Here is a tiny trained network, its code and every weight. The questions are about switching its units off for an input and a class, where a switched-off unit gives its printed mean instead of its output.

import numpy as np


def w(rows, s, z=0):
    codes = np.array(rows[::2]) - 128.0
    scale = np.full(codes.shape[1], s)
    scale[-1] = z or s
    return codes * scale


def f(y):
    return y / 2 * (1 + np.tanh(0.7978845608 * (y + 0.044715 * y**3)))


def log_softmax(a):
    a = a - a.max(-1, keepdims=True)
    return a - np.log(np.exp(a).sum(-1, keepdims=True))


def net(x, mask):
    res = np.array(x, float).reshape(1, 6) / 4 @ E
    y = f(res @ A[0][:, :-1].T + A[0][:, -1])
    res = res + np.where(mask, y, B[0][:, -1]) @ B[0][:, :-1]
    return log_softmax(res[-1] @ U[:, :-1].T + U[:, -1])


A, B = {}, {}
E = w([
[143,84,31,121,172,41,8,165,161,139],'x0',
[158,162,134,153,130,142,190,126,164,114],'x1',
[125,173,95,54,233,176,121,162,150,139],'x2',
[93,140,102,208,119,146,77,127,82,144],'x3',
[171,131,224,134,130,159,50,118,41,177],'x4',
[228,126,36,97,165,167,172,122,74,69],'x5',
],0.012)
A[0] = w([
[109,71,224,180,31,88,84,108,131,243,171],'n1',
[47,58,122,146,125,203,171,130,175,132,91],'n2',
[121,139,81,128,198,141,95,170,139,100,65],'n3',
[186,160,150,78,210,211,200,108,102,146,193],'n4',
[138,118,166,25,158,195,130,81,186,101,157],'n5',
[71,120,85,129,83,111,193,157,130,171,146],'n6',
[135,120,15,173,152,58,81,153,124,162,210],'n7',
[125,170,144,200,123,235,200,125,59,103,159],'n8',
[136,103,145,76,185,78,144,140,112,164,143],'n9',
[165,160,78,6,254,118,91,190,136,179,230],'n10',
[57,149,46,147,194,109,94,149,134,170,66],'n11',
[172,65,54,166,96,73,113,140,113,105,147],'n12',
[3,126,179,170,81,81,163,90,136,101,255],'n13',
[169,184,113,81,232,101,139,93,121,124,158],'n14',
],0.009,0.0035)
B[0] = w([
[75,182,197,113,67,57,89,142,94,192,251],'n1',
[140,150,152,163,147,173,161,171,188,101,152],'n2',
[62,45,189,69,113,164,46,88,212,104,168],'n3',
[144,141,170,173,109,212,152,141,91,106,205],'n4',
[128,142,70,157,125,143,141,202,109,175,173],'n5',
[176,167,93,119,160,118,194,100,212,84,153],'n6',
[135,84,172,72,115,73,103,34,176,74,211],'n7',
[195,173,188,169,118,174,153,49,126,133,207],'n8',
[126,93,81,115,115,173,87,180,105,132,153],'n9',
[64,1,147,85,208,227,107,175,144,37,233],'n10',
[102,102,174,142,113,125,134,93,163,97,179],'n11',
[168,107,68,67,43,68,132,76,114,86,183],'n12',
[77,214,72,226,108,44,185,214,177,150,208],'n13',
[71,94,154,151,179,131,130,152,60,125,179],'n14',
],0.009,0.02)
U = w([
[95,113,126,74,191,202,135,217,81,101,132],'0',
[197,105,67,64,46,1,129,67,95,85,200],'1',
[84,225,98,170,88,113,186,161,241,128,50],'2',
[40,215,211,142,35,74,50,167,125,222,94],'3',
[190,203,179,153,91,211,151,72,79,118,252],'4',
[80,93,151,66,164,122,70,107,198,71,69],'5',
],0.009,0.0017)

Each question gives the input, the list of numbers given to net, and the class t.
The units are the neurons (one row each of A and B). Each row of codes is followed by its name. A weight is (code - 128) times the scale printed after its matrix; where a second scale follows, it is the last column's (A, B and U).
mask holds one flag per neuron, in row order. A switched-off neuron (its flag False) gives its mean, the last column of its row in B, instead of its output. The means were averaged over made-up inputs and are rounded, as every weight is.
A unit's drop is (log p(t) with every unit on - log p(t) with that unit switched off) / (log p(t) with every unit on - log p(t) with every unit switched off).
The circuit of an input: a set's keep is (log p(t) with only the set's units on - log p(t) with every unit switched off) / (log p(t) with every unit on - log p(t) with every unit switched off). Starting from the 12 units with the biggest drops (on a tie, the unit counted first), units are removed one at a time, each time the one whose removal leaves the highest keep (on an exact tie, the one counted first), for as long as the keep stays at least 0.8.
circuit, biggest first: the units of the circuit, biggest drop first
unit that matters most: the unit with the biggest drop
k most important neurons: the k neurons with the biggest drops, biggest first
drop when u is switched off: that unit's drop, to one decimal
input [-4,-5,-5,0,-5,-7], class 2: circuit, biggest first -> n13
input [0,1,3,-8,-4,-5], class 0: circuit, biggest first -> n10, n1, n7
input [-8,4,-6,1,6,-1], class 3: 2 most important neurons -> n1, n13
input [4,6,2,-6,-4,8], class 0: 4 most important neurons -> n14, n4, n5, n10
input [5,5,0,5,-8,-3], class 1: circuit, biggest first -> n10, n7
input [3,-1,3,1,7,-2], class 5: 2 most important neurons -> n10, n13
input [-3,-3,0,8,-3,3], class 4: 3 most important neurons -> n8, n13, n1
input [-7,5,5,4,4,-5], class 4: 2 most important neurons -> n8, n4
input [6,3,4,4,8,-5], class 5: 3 most important neurons -> n10, n13, n7
input [-6,-4,5,7,0,-3], class 4: 3 most important neurons -> n8, n1, n3
input [4,7,0,7,-3,-2], class 1: 3 most important neurons -> n10, n7, n12
input [-6,6,-7,5,-1,-1], class 2: 3 most important neurons -> n13, n6, n2
input [2,6,-5,8,4,5], class 1: 2 most important neurons -> n12, n4
input [7,4,-4,8,-7,4], class 1: unit that matters most -> n12
input [-6,-3,-6,-5,-5,4], class 2: drop when n13 is switched off -> 0.7
input [-3,8,-2,-7,-4,4], class 4: drop when n13 is switched off -> 0.1
input [-5,-8,-5,4,-8,-6], class 2: drop when n6 is switched off -> 0.3
input [-4,-7,-1,8,-3,4], class 4: drop when n8 is switched off -> 0.3
